Below are the code and all the weights of a small trained network. Each question names an input and a class and asks about switching units off, where a switched-off unit gives its printed mean instead of its output.

import numpy as np


def w(rows, s, z=0):
    codes = np.array(rows[::2]) - 128.0
    scale = np.full(codes.shape[1], s)
    scale[-1] = z or s
    return codes * scale


def f(y):
    return y / 2 * (1 + np.tanh(0.7978845608 * (y + 0.044715 * y**3)))


def log_softmax(a):
    a = a - a.max(-1, keepdims=True)
    return a - np.log(np.exp(a).sum(-1, keepdims=True))


def net(x, mask):
    res = np.array(x, float).reshape(1, 8) / 4 @ E
    y = f(res @ A[0][:, :-1].T + A[0][:, -1])
    res = res + np.where(mask, y, B[0][:, -1]) @ B[0][:, :-1]
    return log_softmax(res[-1] @ U[:, :-1].T + U[:, -1])


A, B = {}, {}
E = w([
[125,128,127,124,126],'x0',
[26,245,99,232,153],'x1',
[191,192,24,146,91],'x2',
[129,127,127,129,137],'x3',
[125,131,127,122,130],'x4',
[126,132,128,118,126],'x5',
[192,245,205,151,119],'x6',
[120,136,126,111,123],'x7',
],0.011)
A[0] = w([
[18,78,114,168,131,207],'neuron 1',
[184,138,208,88,141,241],'neuron 2',
[65,132,56,94,125,121],'neuron 3',
[138,25,57,105,155,211],'neuron 4',
[122,9,185,53,122,221],'neuron 5',
[88,164,226,100,119,220],'neuron 6',
[55,173,121,152,132,217],'neuron 7',
[192,89,133,99,123,253],'neuron 8',
[211,135,142,42,142,128],'neuron 9',
[166,139,54,154,114,245],'neuron 10',
],0.013,0.0048)
B[0] = w([
[89,55,114,116,187,224],'neuron 1',
[192,129,172,188,136,198],'neuron 2',
[167,68,57,142,127,168],'neuron 3',
[106,185,104,33,110,220],'neuron 4',
[128,226,160,105,243,253],'neuron 5',
[94,130,187,196,187,200],'neuron 6',
[49,126,114,144,164,220],'neuron 7',
[246,151,112,84,109,198],'neuron 8',
[209,69,162,145,84,194],'neuron 9',
[144,153,32,89,98,188],'neuron 10',
],0.011,0.017)
U = w([
[119,254,126,123,181,255],'0',
[176,118,194,167,187,23],'1',
[51,14,182,105,162,111],'2',
[50,121,215,201,125,93],'3',
[145,162,120,39,96,50],'4',
[209,113,135,153,84,135],'5',
[112,73,63,148,119,119],'6',
],0.012,0.0047)

Each question gives the input, the list of numbers given to net, and the class t.
The units are the neurons (one row each of A and B). Each row of codes is followed by its name. A weight is (code - 128) times the scale printed after its matrix; where a second scale follows, it is the last column's (A, B and U).
mask holds one flag per neuron, in row order. A switched-off neuron (its flag False) gives its mean, the last column of its row in B, instead of its output. The means were averaged over made-up inputs and are rounded, as every weight is.
A unit's drop is (log p(t) with every unit on - log p(t) with that unit switched off) / (log p(t) with every unit on - log p(t) with every unit switched off).
The circuit of an input: a set's keep is (log p(t) with only the set's units on - log p(t) with every unit switched off) / (log p(t) with every unit on - log p(t) with every unit switched off). Starting from all 10 units, units are removed one at a time, each time the one whose removal leaves the highest keep (on an exact tie, the one counted first), for as long as the keep stays at least 0.8.
circuit, biggest first: the units of the circuit, biggest drop first
top k neurons: the k neurons with the biggest drops, biggest first
drop of u: that unit's drop, to one decimal
input [4,5,-8,-5,-6,5,-2,6], class 2: circuit, biggest first => neuron 1
input [4,0,-3,-6,-5,-7,4,5], class 1: top 3 neurons => neuron 7; neuron 2; neuron 4
input [0,-6,2,-7,-7,-6,-8,-6], class 4: top 3 neurons => neuron 4; neuron 8; neuron 6
input [-3,-2,2,8,-7,2,0,7], class 4: circuit, biggest first => neuron 6; neuron 5
input [1,-5,8,-4,-5,6,1,0], class 5: top 2 neurons => neuron 9; neuron 5
input [-5,-3,-8,0,-4,4,0,-2], class 0: top 2 neurons => neuron 5; neuron 3
input [-8,-5,4,1,5,4,0,-1], class 4: top 2 neurons => neuron 4; neuron 6
input [-8,-2,-1,5,-1,-8,7,-3], class 1: top 2 neurons => neuron 6; neuron 10
input [2,1,0,-6,-3,1,-1,1], class 2: top 2 neurons => neuron 5; neuron 8
input [2,2,-1,1,1,1,-6,-1], class 2: top 2 neurons => neuron 1; neuron 8
input [-6,0,-2,3,-4,-7,7,0], class 1: top 2 neurons => neuron 2; neuron 7
input [-3,-2,-1,-3,-6,-8,7,3], class 1: top 2 neurons => neuron 6; neuron 10
input [-5,-7,5,3,0,-3,-1,-7], class 4: top 2 neurons => neuron 4; neuron 5
input [7,-4,5,-3,7,8,0,6], class 4: circuit, biggest first => neuron 6
input [7,6,-7,2,-8,3,0,-1], class 2: drop of neuron 1 => 0.5
input [3,-3,1,3,1,-7,4,3], class 5: drop of neuron 5 => 0.2
input [-6,4,-1,-7,8,5,6,7], class 3: drop of neuron 6 => 0.1
